Here is a tiny trained network, its code and every weight. The questions are about switching its units off for an input and a class, where a switched-off unit gives its printed mean instead of its output.

import numpy as np


def w(rows, s, z=0):
    codes = np.array(rows[::2]) - 128.0
    scale = np.full(codes.shape[1], s)
    scale[-1] = z or s
    return codes * scale


def f(y):
    return y / 2 * (1 + np.tanh(0.7978845608 * (y + 0.044715 * y**3)))


def log_softmax(a):
    a = a - a.max(-1, keepdims=True)
    return a - np.log(np.exp(a).sum(-1, keepdims=True))


def net(x, mask):
    res = np.array(x, float).reshape(1, 7) / 4 @ E
    y = f(res @ A[0][:, :-1].T + A[0][:, -1])
    res = res + np.where(mask, y, B[0][:, -1]) @ B[0][:, :-1]
    return log_softmax(res[-1] @ U[:, :-1].T + U[:, -1])


A, B = {}, {}
E = w([
[102,215,99,134,17,254],'x0',
[130,121,100,97,22,84],'x1',
[49,201,57,116,2,132],'x2',
[179,6,80,171,206,159],'x3',
[169,146,60,62,136,51],'x4',
[175,54,184,99,150,165],'x5',
[81,170,174,146,207,117],'x6',
],0.0077)
A[0] = w([
[137,127,136,110,165,179,79],'neuron 1',
[110,188,61,194,150,128,167],'neuron 2',
[136,154,132,149,139,151,5],'neuron 3',
[140,146,93,128,189,127,26],'neuron 4',
[73,160,171,184,117,160,191],'neuron 5',
[73,151,142,118,84,167,132],'neuron 6',
[161,127,130,75,177,74,222],'neuron 7',
[130,69,79,116,117,71,113],'neuron 8',
[107,128,201,118,149,231,17],'neuron 9',
[111,248,127,151,189,57,206],'neuron 10',
[120,144,182,94,182,164,254],'neuron 11',
[63,145,68,121,30,146,237],'neuron 12',
[150,167,105,157,178,109,126],'neuron 13',
[200,136,106,63,81,159,208],'neuron 14',
[131,92,128,176,62,137,133],'neuron 15',
[101,80,105,82,175,91,110],'neuron 16',
[127,152,97,130,106,107,121],'neuron 17',
[57,143,89,117,169,113,165],'neuron 18',
[145,128,128,110,142,72,78],'neuron 19',
],0.011,0.0031)
B[0] = w([
[176,78,183,117,156,167,143],'neuron 1',
[34,151,180,91,118,161,178],'neuron 2',
[72,143,119,129,167,192,128],'neuron 3',
[187,184,131,91,110,180,141],'neuron 4',
[27,18,165,98,143,131,188],'neuron 5',
[87,18,126,141,95,81,188],'neuron 6',
[184,88,171,81,179,50,190],'neuron 7',
[231,187,114,24,164,134,167],'neuron 8',
[151,57,155,177,136,182,171],'neuron 9',
[62,165,167,115,196,106,213],'neuron 10',
[205,127,193,254,154,136,176],'neuron 11',
[41,161,114,84,122,83,249],'neuron 12',
[149,179,167,83,195,177,148],'neuron 13',
[122,115,61,247,149,70,171],'neuron 14',
[108,151,25,117,147,249,154],'neuron 15',
[202,220,147,36,71,110,170],'neuron 16',
[121,156,113,148,166,160,156],'neuron 17',
[95,252,216,54,134,155,160],'neuron 18',
[162,145,172,41,119,109,153],'neuron 19',
],0.0061,0.014)
U = w([
[73,224,138,55,213,122,174],'0',
[254,129,96,11,174,28,115],'1',
[96,118,251,153,126,20,241],'2',
[114,119,162,246,115,30,110],'3',
[47,103,155,89,114,212,141],'4',
[111,146,140,182,60,90,3],'5',
[145,137,27,33,137,123,195],'6',
[174,111,204,149,187,223,1],'7',
],0.0075,0.0031)

Each question gives the input, the list of numbers given to net, and the class t.
The units are the neurons (one row each of A and B). Each row of codes is followed by its name. A weight is (code - 128) times the scale printed after its matrix; where a second scale follows, it is the last column's (A, B and U).
mask holds one flag per neuron, in row order. A switched-off neuron (its flag False) gives its mean, the last column of its row in B, instead of its output. The means were averaged over made-up inputs and are rounded, as every weight is.
A unit's drop is (log p(t) with every unit on - log p(t) with that unit switched off) / (log p(t) with every unit on - log p(t) with every unit switched off).
The circuit of an input: a set's keep is (log p(t) with only the set's units on - log p(t) with every unit switched off) / (log p(t) with every unit on - log p(t) with every unit switched off). Starting from the 12 units with the biggest drops (on a tie, the unit counted first), units are removed one at a time, each time the one whose removal leaves the highest keep (on an exact tie, the one counted first), for as long as the keep stays at least 0.8.
circuit, biggest first: the units of the circuit, biggest drop first
unit that matters most: the unit with the biggest drop
k most important neurons: the k neurons with the biggest drops, biggest first
drop of u: that unit's drop, to one decimal
input [7,1,-5,-3,4,4,4], class 7: circuit, biggest first	(neuron 12; neuron 11)
input [-5,-5,-6,-4,-1,-8,-5], class 1: 4 most important neurons	(neuron 7; neuron 12; neuron 5; neuron 2)
input [2,-6,8,-6,-4,3,4], class 4: circuit, biggest first	(neuron 5; neuron 9)
input [5,-4,-6,8,4,-5,2], class 7: circuit, biggest first	(neuron 12; neuron 1)
input [1,-1,3,-6,-6,-4,-5], class 4: circuit, biggest first	(neuron 5; neuron 15; neuron 7)
input [2,-8,3,-6,-3,4,6], class 7: circuit, biggest first	(neuron 9)
input [2,-8,-1,-5,-7,-8,1], class 4: circuit, biggest first	(neuron 5; neuron 9)
input [-4,-2,6,0,4,-7,-8], class 0: circuit, biggest first	(neuron 12; neuron 2; neuron 18)
input [8,-6,5,-7,5,4,-2], class 4: 2 most important neurons	(neuron 6; neuron 5)
input [0,-3,3,-3,-5,0,1], class 4: 3 most important neurons	(neuron 7; neuron 5; neuron 14)
input [-2,-5,8,1,6,8,4], class 1: 3 most important neurons	(neuron 12; neuron 2; neuron 5)
input [1,-1,-6,-5,-3,-2,-3], class 7: 3 most important neurons	(neuron 12; neuron 6; neuron 14)
input [-5,-7,-7,1,-1,-1,4], class 7: 2 most important neurons	(neuron 11; neuron 12)
input [0,6,8,7,-8,5,-6], class 6: unit that matters most	neuron 15
input [-5,8,1,-1,-5,5,-3], class 6: 3 most important neurons	(neuron 15; neuron 11; neuron 7)
input [6,-7,1,-6,6,5,-5], class 5: drop of neuron 14	0.2
input [-5,-1,-5,3,2,-4,2], class 1: drop of neuron 7	0.0
input [-4,6,-3,4,-5,-6,1], class 1: drop of neuron 5	0.1
input [-5,0,7,7,-4,7,5], class 7: drop of neuron 13	-0.1
input [-5,-1,5,8,-2,-2,5], class 1: unit that matters most	neuron 12
